Below is a small trained network, with its code and all its weights. Each question gives an input and a target symbol and asks what happens when units are switched off, that is, made to give their printed mean instead of their output.

import numpy as np


def w(rows, s, z=0):
    codes = np.array(rows[::2]) - 128.0
    scale = np.full(codes.shape[1], s)
    scale[-1] = z or s
    return codes * scale


def norm(h):
    return h / np.sqrt((h * h).mean(-1, keepdims=True) + 1e-5)


def f(y):
    return np.maximum(y, 0)


def softmax(a):
    e = np.exp(a - a.max(-1, keepdims=True))
    return e / e.sum(-1, keepdims=True)


def log_softmax(a):
    a = a - a.max(-1, keepdims=True)
    return a - np.log(np.exp(a).sum(-1, keepdims=True))


def net(x, mask):
    ids = ['γηλξπφω'.index(c) for c in x.split()]
    T = len(ids)
    res = E[ids] + P[:T]
    r = norm(res)
    for j in range(2):
        rows = slice(3 * j, 3 * j + 3)
        q, k, v = (r @ M[0][rows].T for M in (Q, K, V))
        z = softmax(np.where(np.tri(T) > 0, q @ k.T / 3**0.5, -1e9)) @ v
        o = O[0][rows]
        res = res + np.where(mask[j], z, o[:, -1]) @ o[:, :-1]
    y = f(norm(res) @ A[0][:, :-1].T + A[0][:, -1])
    res = res + np.where(mask[2:6], y, B[0][:, -1]) @ B[0][:, :-1]
    return log_softmax(norm(res)[-1] @ U[:, :-1].T + U[:, -1])


Q, K, V, O, A, B = {}, {}, {}, {}, {}, {}
E = w([
[137,151,67],'γ',
[107,200,135],'η',
[114,143,197],'λ',
[185,95,129],'ξ',
[228,169,168],'π',
[218,253,42],'φ',
[42,74,108],'ω',
],0.018)
P = w([
[98,101,10],'0',
[131,108,40],'1',
[152,104,96],'2',
[151,105,108],'3',
[150,107,111],'4',
[148,108,115],'5',
[147,107,111],'6',
[147,107,111],'7',
[151,103,112],'8',
[153,106,109],'9',
[147,105,111],'10',
[148,103,110],'11',
[153,105,114],'12',
[154,98,108],'13',
],0.011)
Q[0] = w([
[53,119,223],'h1',
[129,178,177],'h1',
[60,199,128],'h1',
[100,1,214],'h2',
[204,116,193],'h2',
[27,27,172],'h2',
],0.013)
K[0] = w([
[86,181,115],'h1',
[207,140,87],'h1',
[107,166,142],'h1',
[89,38,173],'h2',
[170,97,166],'h2',
[145,2,144],'h2',
],0.013)
V[0] = w([
[129,178,199],'h1',
[60,116,170],'h1',
[98,242,158],'h1',
[137,140,180],'h2',
[114,254,117],'h2',
[99,231,96],'h2',
],0.0088)
O[0] = w([
[164,156,101,3],'h1',
[115,128,120,65],'h1',
[89,83,158,13],'h1',
[161,121,118,52],'h2',
[11,132,128,175],'h2',
[153,189,154,203],'h2',
],0.012,0.0037)
A[0] = w([
[255,89,74,3],'n1',
[75,25,95,58],'n2',
[24,97,42,175],'n3',
[187,129,86,68],'n4',
],0.013,0.006)
B[0] = w([
[17,106,91,172],'n1',
[203,171,60,205],'n2',
[201,101,198,254],'n3',
[2,130,77,152],'n4',
],0.0095,0.0087)
U = w([
[227,90,54,144],'γ',
[49,167,202,222],'η',
[137,164,115,86],'λ',
[146,249,24,87],'ξ',
[46,92,70,252],'π',
[166,184,174,95],'φ',
[102,56,224,191],'ω',
],0.012,0.0043)

Each question gives the input, a string of symbols that net reads in full, and the target symbol t.
The units are the heads (3 rows each of Q, K, V and O) and the neurons (one row each of A and B). Each row of codes is followed by its name. A weight is (code - 128) times the scale printed after its matrix; where a second scale follows, it is the last column's (O, A, B and U).
mask holds one flag per unit, heads first, then neurons. A switched-off unit (its flag False) gives its mean, the last column of its rows in O or B, instead of its output. The means were averaged over made-up inputs and are rounded, as every weight is.
A unit's drop is (log p(t) with every unit on - log p(t) with that unit switched off) / (log p(t) with every unit on - log p(t) with every unit switched off).
The circuit of an input: a set's keep is (log p(t) with only the set's units on - log p(t) with every unit switched off) / (log p(t) with every unit on - log p(t) with every unit switched off). Starting from all 6 units, units are removed one at a time, each time the one whose removal leaves the highest keep (on an exact tie, the one counted first), for as long as the keep stays at least 0.8.
units of the circuit, in order: the units of the circuit, biggest drop first
k most important neurons: the k neurons with the biggest drops, biggest first
which heads matter: for each layer, one digit per head in row order, 1 if its drop is at least 0.15 and else 0, layers parted by /
drop when u is switched off: that unit's drop, to one decimal
input ω η ξ ω ω φ φ λ λ φ γ, target φ: units of the circuit, in order -> [h2; n3; n1]
input π ξ ξ ω η π ω ω ω ω ω γ, target η: 2 most important neurons -> [n2; n3]
input ω φ η γ γ λ η γ ω ω ω φ φ γ, target η: units of the circuit, in order -> [h2; n2]
input ω π ξ, target π: units of the circuit, in order -> [n1]
input π ω ω ω ω ξ ξ π, target ξ: units of the circuit, in order -> [n3; n1; n4]
input π φ η ω ω γ ω π, target η: units of the circuit, in order -> [n2; h2]
input π ω ω ξ ξ ω η, target η: which heads matter -> 01
input π ω γ ω, target γ: which heads matter -> 00
input ω ω π, target π: 2 most important neurons -> [n1; n3]
input ω φ ω γ, target φ: 2 most important neurons -> [n3; n2]
input ω ω ξ ω ω γ π, target ξ: 2 most important neurons -> [n3; n1]
input ω φ η π, target η: drop when h2 is switched off -> 0.4
input φ φ ω φ ω ω η, target η: drop when n2 is switched off -> 0.1
input ω φ φ ω φ η ω γ γ η φ π ω, target γ: drop when h1 is switched off -> 0.0
input γ ω π π γ π π, target π: drop when n4 is switched off -> 0.9
